[38, 156, 139, 146]: 146
[60, 85, 81, 189, 183, 83, 199]: 199
[183, 77, 146, 200, 190]: 190
[103, 126, 127, 221, 109]: 109
[176, 217, 146, 134, 94, 82]: 82
[186, 145, 225, 192, 84, 151]: 151
[109, 205, 137, 78]: 78
---
[[151 108  90 130 103 129 124 167 149 137 124 134 122 123 111]
 [120 150 156 143 107 109 122 170 109 131 111 123  72 117 134]
 [106 139 157 117 171 138 136  57 114 116 144 124 168 141 144]
 [143 116 104 131 108 127 125 159 141 134 123 132 119 123 117]
 [120 146 151 138 116 114 124 153 112 129 117 124  90 120 134]] out 134

[[139 154 149 152 112  86 122  97  96  98  59 110 152  45]
 [150 141 118 159 159 125 125  90  90 149  61 152 131  35]
 [142 172 107 186 131 127 161  98  87 200  95 119 137  86]
 [103 203 202 129 138 107 201  99 107 131 113 119 115 137]
 [135 159 206 156  79  74 156 105 130 112 133  82 139  97]
 [134 185 167 173 137 124 187  92 109 199 132 121 112 109]
 [ 98 205 146 135 158 122 195 100  82 151  85 134 123 130]
 [132 186 153 172 136 111 179  85  87 177  89 121 129  78]
 [109 145 192  94 173 119 146 101 118  74  88 167 106  99]
 [ 87 197 191 109 141 116 205 112 111 119 119 124 113 163]
 [102 157 221 102 117  98 163 116 139  69 136 113 117 150]] out 35

[[117 166 130 123 188 150 152 139]
 [142 146 116 147 174 135 138 162]
 [147 139 127 150 151 137 137 156]
 [146 148 110 150 183 131 136 169]
 [ 79 202 178  83 179 188 185  86]
 [154 133 155 153 108 147 142 141]
 [223  78  88 221 108  89  93 224]
 [180 124 117 178 138 121 124 183]
 [116 174 179 115 135 174 170 105]
 [210  99 129 203  86 114 114 191]
 [ 70 213 171  76 202 189 188  86]] out 162

[[143 124 108 120 114  91 108 139 143 134 118 125 169 125]
 [130 125 127 128 128 128 125 130 128 128 128 127 129 124]
 [121 129 133 130 131 145 134 120 123 125 130 130 112 129]
 [121 129 134 131 133 147 137 119 122 125 132 130 108 128]
 [130 130 124 129 126 129 130 128 129 128 130 125 132 129]
 [148 110 126 131 124 106 103 150 145 139 100 102 109 114]
 [153 125 151 109 110 116 117 145 118 123 114 142 114 125]
 [ 40 112 124  94 122 106 130 138 124 124  85 184 115 120]
 [ 58 113 124 101 122 109 130 135 124 124  96 171 119 122]] out 124

[[153 135 126 154 143 133 134 158]
 [225  83 121 216  71 102 103 202]
 [101 176 169 104 152 172 169 101]
 [120 173 147 120 171 156 158 128]
 [163 132 125 162 140 128 131 166]
 [166 121 128 166 121 128 127 163]] out 202

[[170 105 181 156 140 172 114  98  94 173 176 109 140]
 [133 141 178 133 134 173 117 134 149 190 172  87 145]
 [177  85 120 151 123 134 127 106 111  61  94 176 120]
 [156 110 174 149 135 162 115  90 116 157 159 110 137]
 [132 127 139 129 126 121 137 118 110 107 145 121 181]
 [ 87 171 103 116 143 118 121  70  84 172 168  94 155]
 [121 170 152 124 131 148 148  96 100 174 187  87 207]
 [164 165 122 114 100 175 137 153 192 135 103 159  76]] out 145
---
[[118 129 120 155 148  90 187 154 152 148 131 147]
 [130 134 117 155 151  89 180 148 152 151 141 142]
 [116 131 104 155 123 104 192 153 163 123 121 126]
 [127  97 145 155 156 144 111  85 139 156 161 174]
 [157 114 152 155 143  86 115 123 153 143 116 159]
 [119 138 111 155 132  96 201 156 150 132 127 126]
 [108 118 140 155 150 145  87 110 158 150 175 183]
 [108  80 139 155 129 128  81 131  86 129  99 143]
 [ 95  85 127 155 122 116  91 147 105 122  98 132]
 [ 81  85 157 155 127 131  90 130  78 127 106 162]
 [113 130 104 155 124 102 199 148 161 124 121 127]
 [107 121 126 155 141  95 173 166 156 141 134 134]] → 121

[[137 143 134 112 118 122 136 143 116 125 127]
 [135 124 123 123 114 128 136 156 135 131 120]
 [129 139 144 125 132 112 121 142 126  79 144]
 [126 143 146 125 139 112 118 125 120  80 148]
 [126 127 142 134 132 112 116 152 140  66 145]
 [138 147 132 107 116 125 140 137 110 139 124]
 [136 133 130 118 116 123 136 154 127 121 125]
 [140 148 130 105 114 126 143 137 107 148 121]
 [115 103 131 157 145 122 106 133 158  76 143]
 [135 137 134 117 119 121 133 150 124 114 129]
 [136 117 102 121 108 151 150 130 128 211  96]] → 117

[[154 114 171 109 155 144 116 130 152 107 135  92 131 115]
 [120  92 113 157 139 171 144 149  97 183 120 188  74  80]
 [185 165 142 119 146 134 145  74 123 124 161  39 163 151]
 [123 122  94 129 116  77 157 131 134 110 141 123 120 135]
 [160 137 137  94 101 115 146 139 173  87 113  92 113 158]
 [117 143 182 140 152 176 148  62 106 134 109 109 189 138]
 [112 133 140 142 151 148  90 122  55 109 140 143 152  80]
 [144 127 139  94 105 127 139 122 173 114 135 149 100 169]] → 127

[[166 177  58 160 152 114 140  98 130  66 105]
 [153 151  45  89 155 166 164  99 104  49 172]
 [163  80 150  72 197 108 150 136 137 165 139]
 [174  89 140 151 188 113 112 130 172 147 100]
 [171 165  70 175 164 129  98 148 156  67 108]
 [205 135 109 167 182  77  95 139 176  64  88]
 [169  85 151 112 213 130 112 137 178 134 139]] → 85

[[204 127  89 177 148 133  86 135  95 120]
 [ 61 177 100 149 117 155 141 176 114 153]
 [123  73 177 110  81  87 154 100 142 129]
 [193  92 127 143 177 154  73 116 113 127]
 [123 162 142 107 110  61 164 106 164  72]
 [161 128 136 116 207 153  79 114 141 102]
 [ 44 132 136 113 129 174 130 166 129 170]
 [110 128 174  68 151  95 141  95 182  83]
 [143 115 149 132  70  56 166 103 140  99]
 [ 76  76 146 126  91 165 130 155 110 193]] → 76
---
[ 89 218 164 166 112 194] Out: 166
[119 134 202  50  75] Out: 202
[184  99 207  63] Out: 99
[ 33 124 110  84 110 135] Out: 84
[220  72  62  64] Out: 72
[109 162 185  46 115 119 156] Out: 115
---
| 151 | 124 | 112 | 194 | 148 |
| 207 | 173 |  61 | 181 |  42 |
|  74 | 144 | 117 | 202 | 166 |
-> 117

| 110 | 108 | 134 |  86 | 170 |  48 |
| 190 |  92 | 106 | 176 | 221 | 166 |
| 127 | 132 | 126 | 128 | 131 | 128 |
-> 128

| 175 |  84 | 139 | 152 |
|  58 | 188 |  83 |  77 |
| 155 | 103 | 130 | 143 |
-> 103

| 121 | 136 | 175 |  42 | 108 |
| 137 | 135 |  67 | 207 | 148 |
|  82 | 195 | 210 |  70 | 128 |
-> 210

| 185 |  73 |  54 | 134 |
| 200 |  65 |  56 | 133 |
| 209 |  57 |  65 | 105 |
-> 57

|  36 | 122 | 168 | 155 |  90 | 203 | 182 |
| 140 | 163 | 184 | 127 |  75 | 172 | 107 |
|  58 | 109 |  48 | 133 | 207 |  62 | 157 |
-> 207

| 115 | 138 | 155 | 117 | 109 |  53 | 153 |
|  83 | 142 | 162 |  80 | 114 | 138 | 126 |
|  88 | 139 | 158 |  86 | 115 | 134 | 129 |
-> 115
---
[197  97  69 111 193] ans = 69
[115 199 159 132 154  73] ans = 132
[ 55 110  80  86] ans = 110
[197 145 106  86] ans = 145
[ 55 210  68  94  94 152 115] ans = 94
[111 189 202 160] ans = 189
